Here is a tiny trained network, its code and every weight. The questions are about switching its units off for an input and a class, where a switched-off unit gives its printed mean instead of its output.

import numpy as np


def w(rows, s, z=0):
    codes = np.array(rows[::2]) - 128.0
    scale = np.full(codes.shape[1], s)
    scale[-1] = z or s
    return codes * scale


def f(y):
    return y / 2 * (1 + np.tanh(0.7978845608 * (y + 0.044715 * y**3)))


def log_softmax(a):
    a = a - a.max(-1, keepdims=True)
    return a - np.log(np.exp(a).sum(-1, keepdims=True))


def net(x, mask):
    res = np.array(x, float).reshape(1, 7) / 4 @ E
    y = f(res @ A[0][:, :-1].T + A[0][:, -1])
    res = res + np.where(mask, y, B[0][:, -1]) @ B[0][:, :-1]
    return log_softmax(res[-1] @ U[:, :-1].T + U[:, -1])


A, B = {}, {}
E = w([
[133,142,131,133,133,121,120,114],'x0',
[73,71,23,181,236,66,199,85],'x1',
[127,139,132,130,122,123,127,119],'x2',
[128,138,128,133,130,125,124,121],'x3',
[6,108,216,165,169,57,40,188],'x4',
[121,56,184,175,170,254,72,22],'x5',
[25,218,76,40,182,227,123,129],'x6',
],0.0043)
A[0] = w([
[138,205,59,90,80,31,171,243,102],'n1',
[38,206,100,66,175,180,126,119,78],'n2',
[157,158,181,103,50,167,89,151,75],'n3',
[241,167,68,113,67,211,222,56,89],'n4',
[216,51,161,209,105,57,119,154,86],'n5',
[77,59,30,161,228,88,191,102,139],'n6',
[128,70,168,183,162,226,81,60,78],'n7',
[19,163,85,57,179,183,103,161,97],'n8',
[172,140,211,52,28,179,52,156,93],'n9',
[139,65,162,161,177,229,78,23,138],'n10',
[197,48,189,189,104,51,136,130,130],'n11',
[141,71,169,186,172,231,70,55,95],'n12',
[129,146,106,135,180,144,150,146,246],'n13',
[59,212,94,61,181,185,113,131,84],'n14',
[240,137,52,74,96,200,200,57,139],'n15',
[54,190,106,77,157,175,123,122,56],'n16',
[42,202,90,70,162,194,125,137,94],'n17',
[126,104,104,160,112,109,142,99,2],'n18',
[244,108,168,185,122,26,100,91,161],'n19',
[254,140,35,93,104,193,210,71,95],'n20',
[190,55,184,203,83,45,152,121,88],'n21',
[71,55,36,155,216,68,185,58,80],'n22',
[48,221,115,69,186,179,149,110,123],'n23',
[116,50,177,170,164,230,97,25,87],'n24',
[172,168,207,84,41,182,59,168,76],'n25',
[113,58,174,165,146,217,97,29,95],'n26',
[90,52,21,185,219,75,176,63,92],'n27',
[6,121,243,163,185,61,38,181,87],'n28',
[152,176,196,93,84,162,89,168,50],'n29',
[138,187,85,113,97,49,164,240,83],'n30',
[94,174,129,78,138,172,142,116,47],'n31',
[193,52,179,219,83,52,144,128,102],'n32',
[166,167,229,66,27,168,88,142,82],'n33',
[54,202,82,57,177,188,112,138,104],'n34',
[141,198,84,85,104,20,166,248,71],'n35',
],0.0044,0.0058)
B[0] = w([
[131,175,97,24,150,80,208,94,180],'n1',
[191,19,49,166,108,162,137,71,146],'n2',
[156,125,129,142,173,164,180,170,129],'n3',
[22,44,128,205,219,43,47,162,180],'n4',
[160,43,38,134,88,165,133,58,153],'n5',
[203,197,181,171,135,199,152,192,194],'n6',
[113,174,63,59,169,49,211,114,144],'n7',
[175,67,87,148,86,148,70,117,158],'n8',
[203,163,144,213,192,182,209,193,167],'n9',
[107,187,119,42,112,75,167,132,193],'n10',
[149,91,73,130,62,167,85,50,176],'n11',
[114,170,87,12,148,41,187,116,159],'n12',
[136,184,186,123,37,164,80,66,254],'n13',
[187,32,49,128,88,158,126,87,150],'n14',
[53,100,173,166,157,76,44,143,211],'n15',
[178,16,37,139,131,136,146,99,123],'n16',
[191,35,68,107,85,172,97,90,155],'n17',
[163,20,21,126,216,93,199,158,91],'n18',
[132,121,109,102,83,168,100,82,199],'n19',
[16,61,167,176,215,34,42,191,185],'n20',
[162,35,29,132,66,190,120,58,154],'n21',
[224,156,170,191,186,201,202,219,162],'n22',
[181,75,80,148,59,160,101,74,173],'n23',
[111,167,59,15,150,53,225,97,162],'n24',
[221,143,120,214,213,159,233,212,153],'n25',
[118,161,84,22,142,54,193,110,156],'n26',
[221,191,188,181,173,212,196,218,174],'n27',
[41,30,146,197,237,47,49,191,172],'n28',
[199,84,78,168,207,111,219,228,119],'n29',
[126,138,103,35,163,85,167,110,149],'n30',
[165,27,46,163,143,98,146,138,106],'n31',
[172,59,31,134,45,199,100,60,165],'n32',
[210,140,103,214,216,185,218,199,157],'n33',
[181,44,61,138,54,175,102,51,163],'n34',
[102,138,62,3,170,41,214,107,159],'n35',
],0.0066,0.0042)
U = w([
[190,23,28,135,41,198,105,61,45],'0',
[115,196,81,5,159,33,235,109,51],'1',
[223,176,171,227,203,215,219,217,24],'2',
[2,29,161,216,225,31,33,170,29],'3',
[118,180,165,130,69,151,104,101,255],'4',
[121,191,160,130,93,162,108,100,236],'5',
],0.0087,0.0059)

Each question gives the input, the list of numbers given to net, and the class t.
The units are the neurons (one row each of A and B). Each row of codes is followed by its name. A weight is (code - 128) times the scale printed after its matrix; where a second scale follows, it is the last column's (A, B and U).
mask holds one flag per neuron, in row order. A switched-off neuron (its flag False) gives its mean, the last column of its row in B, instead of its output. The means were averaged over made-up inputs and are rounded, as every weight is.
A unit's drop is (log p(t) with every unit on - log p(t) with that unit switched off) / (log p(t) with every unit on - log p(t) with every unit switched off).
The circuit of an input: a set's keep is (log p(t) with only the set's units on - log p(t) with every unit switched off) / (log p(t) with every unit on - log p(t) with every unit switched off). Starting from the 12 units with the biggest drops (on a tie, the unit counted first), units are removed one at a time, each time the one whose removal leaves the highest keep (on an exact tie, the one counted first), for as long as the keep stays at least 0.8.
circuit, biggest first: the units of the circuit, biggest drop first
unit that matters most: the unit with the biggest drop
top k neurons: the k neurons with the biggest drops, biggest first
drop when u is switched off: that unit's drop, to one decimal
input [-5,4,2,8,2,-5,-5], class 0: top 4 neurons : n32; n21; n5; n11
input [-6,7,-3,4,-3,-4,-6], class 2: unit that matters most : n27
input [5,-6,-1,-7,1,-7,-1], class 1: circuit, biggest first : n35; n1
input [-1,2,2,2,-8,7,2], class 3: circuit, biggest first : n4; n20
input [-5,-4,3,-5,-6,-2,0], class 3: circuit, biggest first : n4; n20; n15
input [-4,-5,5,3,4,-7,1], class 1: top 2 neurons : n35; n1
input [-3,0,-2,7,4,0,-6], class 0: circuit, biggest first : n32; n21
input [0,-7,0,5,-8,6,7], class 3: circuit, biggest first : n4; n20
input [0,-7,-7,0,-7,3,-2], class 2: top 4 neurons : n9; n33; n25; n28
input [7,-8,3,3,-4,4,7], class 2: top 3 neurons : n9; n25; n33
input [6,7,-4,7,-7,1,1], class 2: top 4 neurons : n27; n6; n22; n28
input [7,-8,0,-8,-2,-5,-7], class 2: top 3 neurons : n9; n33; n25
input [1,2,-3,5,0,-1,-6], class 0: drop when n19 is switched off : 0.1
input [1,6,-4,7,-4,-7,-8], class 0: circuit, biggest first : n32
input [1,-5,-3,-3,0,-1,0], class 2: drop when n25 is switched off : 0.2
input [-6,-4,1,-8,-7,-4,-4], class 3: drop when n20 is switched off : 0.2
